Below is a small trained network, with its code and all its weights. Each question gives an input and a target symbol and asks what happens when units are switched off, that is, made to give their printed mean instead of their output.

import numpy as np


def w(rows, s, z=0):
    codes = np.array(rows[::2]) - 128.0
    scale = np.full(codes.shape[1], s)
    scale[-1] = z or s
    return codes * scale


def norm(h):
    return h / np.sqrt((h * h).mean(-1, keepdims=True) + 1e-5)


def f(y):
    return y / 2 * (1 + np.tanh(0.7978845608 * (y + 0.044715 * y**3)))


def softmax(a):
    e = np.exp(a - a.max(-1, keepdims=True))
    return e / e.sum(-1, keepdims=True)


def log_softmax(a):
    a = a - a.max(-1, keepdims=True)
    return a - np.log(np.exp(a).sum(-1, keepdims=True))


def net(x, mask):
    ids = ['ΓΔΞΣΩαβηθλμπτφψ'.index(c) for c in x.split()]
    T = len(ids)
    res = E[ids] + P[:T]
    r = norm(res)
    for j in range(2):
        rows = slice(4 * j, 4 * j + 4)
        q, k, v = (r @ M[0][rows].T for M in (Q, K, V))
        z = softmax(np.where(np.tri(T) > 0, q @ k.T / 4**0.5, -1e9)) @ v
        o = O[0][rows]
        res = res + np.where(mask[j], z, o[:, -1]) @ o[:, :-1]
    y = f(norm(res) @ A[0][:, :-1].T + A[0][:, -1])
    res = res + np.where(mask[2:6], y, B[0][:, -1]) @ B[0][:, :-1]
    return log_softmax(norm(res)[-1] @ U[:, :-1].T + U[:, -1])


Q, K, V, O, A, B = {}, {}, {}, {}, {}, {}
E = w([
[217,124,37,118,189,56,147,109,124,170,88,89],'Γ',
[39,130,69,41,123,115,165,125,196,175,159,196],'Δ',
[149,156,136,193,138,165,218,200,156,115,229,163],'Ξ',
[134,177,201,81,140,36,120,102,81,238,112,188],'Σ',
[225,88,109,71,69,149,131,124,62,142,112,132],'Ω',
[117,116,99,171,181,208,252,152,153,147,114,164],'α',
[166,125,131,30,72,50,71,167,174,190,187,108],'β',
[126,199,157,168,108,149,82,140,122,196,226,71],'η',
[90,178,160,142,170,158,130,197,209,199,125,108],'θ',
[80,160,30,115,96,153,124,53,79,149,187,160],'λ',
[187,37,122,99,77,210,166,177,114,142,139,196],'μ',
[149,242,66,128,111,178,188,92,114,186,118,62],'π',
[121,31,157,178,130,77,215,128,76,122,194,47],'τ',
[140,125,118,196,223,88,65,105,87,175,139,152],'φ',
[87,142,9,120,106,219,126,137,192,140,176,79],'ψ',
],0.014)
P = w([
[76,120,154,145,115,105,127,143,77,83,108,108],'0',
[74,112,135,35,215,168,147,158,31,114,165,91],'1',
[100,170,6,203,80,138,149,194,121,215,160,192],'2',
[68,60,185,86,109,153,114,79,127,144,100,96],'3',
[93,123,169,199,44,85,97,73,183,60,25,118],'4',
[209,95,106,217,100,201,103,171,125,248,140,182],'5',
[179,77,186,114,149,120,207,58,175,100,174,115],'6',
[68,139,171,16,203,142,98,156,81,144,127,47],'7',
[131,38,86,200,80,143,113,224,133,128,202,128],'8',
],0.011)
Q[0] = w([
[175,156,94,97,137,140,170,248,60,208,147,148],'head 1',
[110,188,88,156,147,171,80,210,46,66,101,108],'head 1',
[135,124,116,7,223,187,129,127,119,138,178,72],'head 1',
[146,104,43,183,74,125,137,130,156,211,133,94],'head 1',
[78,121,147,114,179,120,95,109,78,158,144,109],'head 2',
[127,96,112,189,75,130,43,153,109,102,52,143],'head 2',
[169,125,116,179,138,66,139,60,168,93,108,114],'head 2',
[145,92,97,48,215,163,123,163,72,143,117,90],'head 2',
],0.019)
K[0] = w([
[93,89,139,175,8,19,193,129,167,21,111,66],'head 1',
[10,160,98,172,78,94,99,216,47,89,9,105],'head 1',
[149,169,151,167,66,145,52,39,255,83,49,161],'head 1',
[142,102,94,77,80,163,187,102,117,53,191,63],'head 1',
[86,112,153,183,103,103,71,71,134,146,100,154],'head 2',
[100,113,119,101,185,149,35,182,49,93,104,135],'head 2',
[171,143,97,105,197,93,174,134,101,119,157,90],'head 2',
[165,98,120,154,102,133,77,82,214,82,24,127],'head 2',
],0.016)
V[0] = w([
[107,147,111,69,70,107,151,142,149,70,143,47],'head 1',
[110,103,38,149,173,159,151,88,146,115,107,126],'head 1',
[157,131,131,156,114,173,79,58,85,83,206,113],'head 1',
[191,152,87,132,92,130,146,135,90,216,103,108],'head 1',
[154,145,66,145,129,128,50,174,174,216,163,123],'head 2',
[195,81,145,129,165,125,120,166,157,114,99,121],'head 2',
[91,72,188,100,161,59,128,90,143,65,145,3],'head 2',
[122,172,150,182,130,190,163,153,120,147,107,69],'head 2',
],0.022)
O[0] = w([
[189,81,171,170,84,209,95,112,116,116,109,169,161],'head 1',
[123,129,44,115,169,172,150,108,92,120,128,157,145],'head 1',
[82,67,130,62,169,154,69,143,123,179,147,114,142],'head 1',
[170,167,141,82,126,116,148,182,86,155,50,134,132],'head 1',
[154,190,91,107,47,138,163,154,111,193,178,73,75],'head 2',
[121,54,121,130,133,142,208,180,153,150,123,116,138],'head 2',
[138,87,159,188,247,139,114,154,84,44,157,45,254],'head 2',
[92,177,135,148,140,161,142,101,189,159,75,96,143],'head 2',
],0.014,0.013)
A[0] = w([
[189,112,80,177,93,157,110,182,136,224,165,177,190],'neuron 1',
[112,120,150,114,134,141,116,102,154,145,155,140,63],'neuron 2',
[116,115,63,95,1,107,168,151,140,234,167,148,59],'neuron 3',
[170,107,161,143,105,146,123,127,108,127,140,160,2],'neuron 4',
],0.042,0.0034)
B[0] = w([
[74,45,129,173,90,63,169,68,66,251,118,176,222],'neuron 1',
[212,124,97,104,149,100,158,148,116,139,132,120,148],'neuron 2',
[142,184,170,137,211,160,123,227,190,133,215,240,255],'neuron 3',
[106,157,76,101,93,124,116,176,174,114,111,112,163],'neuron 4',
],0.024,0.034)
U = w([
[168,180,63,118,117,154,209,197,26,95,102,115,103],'Γ',
[128,157,47,126,58,98,116,99,149,31,167,160,158],'Δ',
[230,110,99,88,155,68,145,84,218,144,109,114,28],'Ξ',
[143,165,199,88,79,2,134,112,105,79,110,142,108],'Σ',
[81,102,120,34,114,110,91,210,151,126,23,132,82],'Ω',
[48,138,72,104,137,117,184,64,188,88,48,182,56],'α',
[163,71,72,204,47,85,89,218,145,183,155,54,2],'β',
[169,160,184,90,119,148,75,152,117,225,136,30,54],'η',
[113,197,142,162,72,145,189,110,181,127,139,58,192],'θ',
[164,138,104,23,120,125,57,73,60,120,144,158,154],'λ',
[109,183,133,138,147,138,129,199,152,163,172,202,155],'μ',
[110,182,165,73,122,188,131,90,120,175,31,109,191],'π',
[118,36,153,168,149,179,67,102,148,73,165,114,152],'τ',
[35,181,56,47,150,70,142,144,130,134,168,64,112],'φ',
[86,91,141,139,87,89,159,67,65,206,94,168,204],'ψ',
],0.0065,0.0029)

Each question gives the input, a string of symbols that net reads in full, and the target symbol t.
The units are the heads (4 rows each of Q, K, V and O) and the neurons (one row each of A and B). Each row of codes is followed by its name. A weight is (code - 128) times the scale printed after its matrix; where a second scale follows, it is the last column's (O, A, B and U).
mask holds one flag per unit, heads first, then neurons. A switched-off unit (its flag False) gives its mean, the last column of its rows in O or B, instead of its output. The means were averaged over made-up inputs and are rounded, as every weight is.
A unit's drop is (log p(t) with every unit on - log p(t) with that unit switched off) / (log p(t) with every unit on - log p(t) with every unit switched off).
The circuit of an input: a set's keep is (log p(t) with only the set's units on - log p(t) with every unit switched off) / (log p(t) with every unit on - log p(t) with every unit switched off). Starting from all 6 units, units are removed one at a time, each time the one whose removal leaves the highest keep (on an exact tie, the one counted first), for as long as the keep stays at least 0.8.
circuit, biggest first: the units of the circuit, biggest drop first
unit that matters most: the unit with the biggest drop
k most important neurons: the k neurons with the biggest drops, biggest first
drop of u: that unit's drop, to one decimal
input Γ θ Γ Γ α τ φ, target φ: circuit, biggest first => [head 1; neuron 3]
input Ω φ φ, target ψ: circuit, biggest first => [neuron 1; head 2]
input π Ω Ξ λ τ τ, target ψ: circuit, biggest first => [head 2; neuron 1]
input η Ξ Ξ Ξ ψ, target Ξ: unit that matters most => neuron 2
input η φ φ, target ψ: circuit, biggest first => [head 2; neuron 1]
input τ α Γ Δ τ, target α: circuit, biggest first => [neuron 3; head 2; neuron 1]
input τ λ Γ Γ β μ Γ Γ, target β: circuit, biggest first => [head 1; neuron 3; neuron 4]
input Ξ λ τ τ τ, target λ: circuit, biggest first => [head 2; neuron 3; neuron 1; head 1]
input τ ψ φ Σ τ Γ Ξ, target Ξ: 3 most important neurons => [neuron 2; neuron 3; neuron 1]
input τ φ ψ Γ τ, target φ: circuit, biggest first => [head 1; neuron 3; neuron 1]
input τ Γ ψ Ξ τ τ, target β: circuit, biggest first => [neuron 3; head 1; neuron 4]
input Ξ φ φ Γ π τ θ τ, target π: circuit, biggest first => [head 2; neuron 3; neuron 1]
input φ Σ η Γ Γ τ Γ τ, target Γ: circuit, biggest first => [head 1; neuron 1; neuron 3]
input α Γ Γ Γ τ τ β, target β: unit that matters most => neuron 3
input Ξ Δ τ Ξ Σ Γ Σ Γ, target Σ: circuit, biggest first => [head 1; neuron 3; neuron 1; head 2]
input τ Ξ Ω φ Γ, target Ξ: 3 most important neurons => [neuron 1; neuron 3; neuron 2]
input λ θ φ τ Δ μ τ τ, target Δ: 3 most important neurons => [neuron 3; neuron 1; neuron 4]
input Γ τ τ τ Ω Ω Ω Ξ τ, target τ: 2 most important neurons => [neuron 1; neuron 3]
input φ Ω Ξ τ Ω π Ω τ, target Ω: 3 most important neurons => [neuron 3; neuron 1; neuron 4]
input τ τ Σ φ μ, target τ: unit that matters most => head 2
input α Ω τ φ Γ μ φ Γ, target Γ: 2 most important neurons => [neuron 1; neuron 3]
input τ τ τ τ φ τ τ Γ, target φ: 2 most important neurons => [neuron 3; neuron 1]
input τ η μ τ η τ, target β: drop of neuron 4 => 0.3
input φ τ ψ μ Γ, target τ: drop of neuron 2 => 0.0
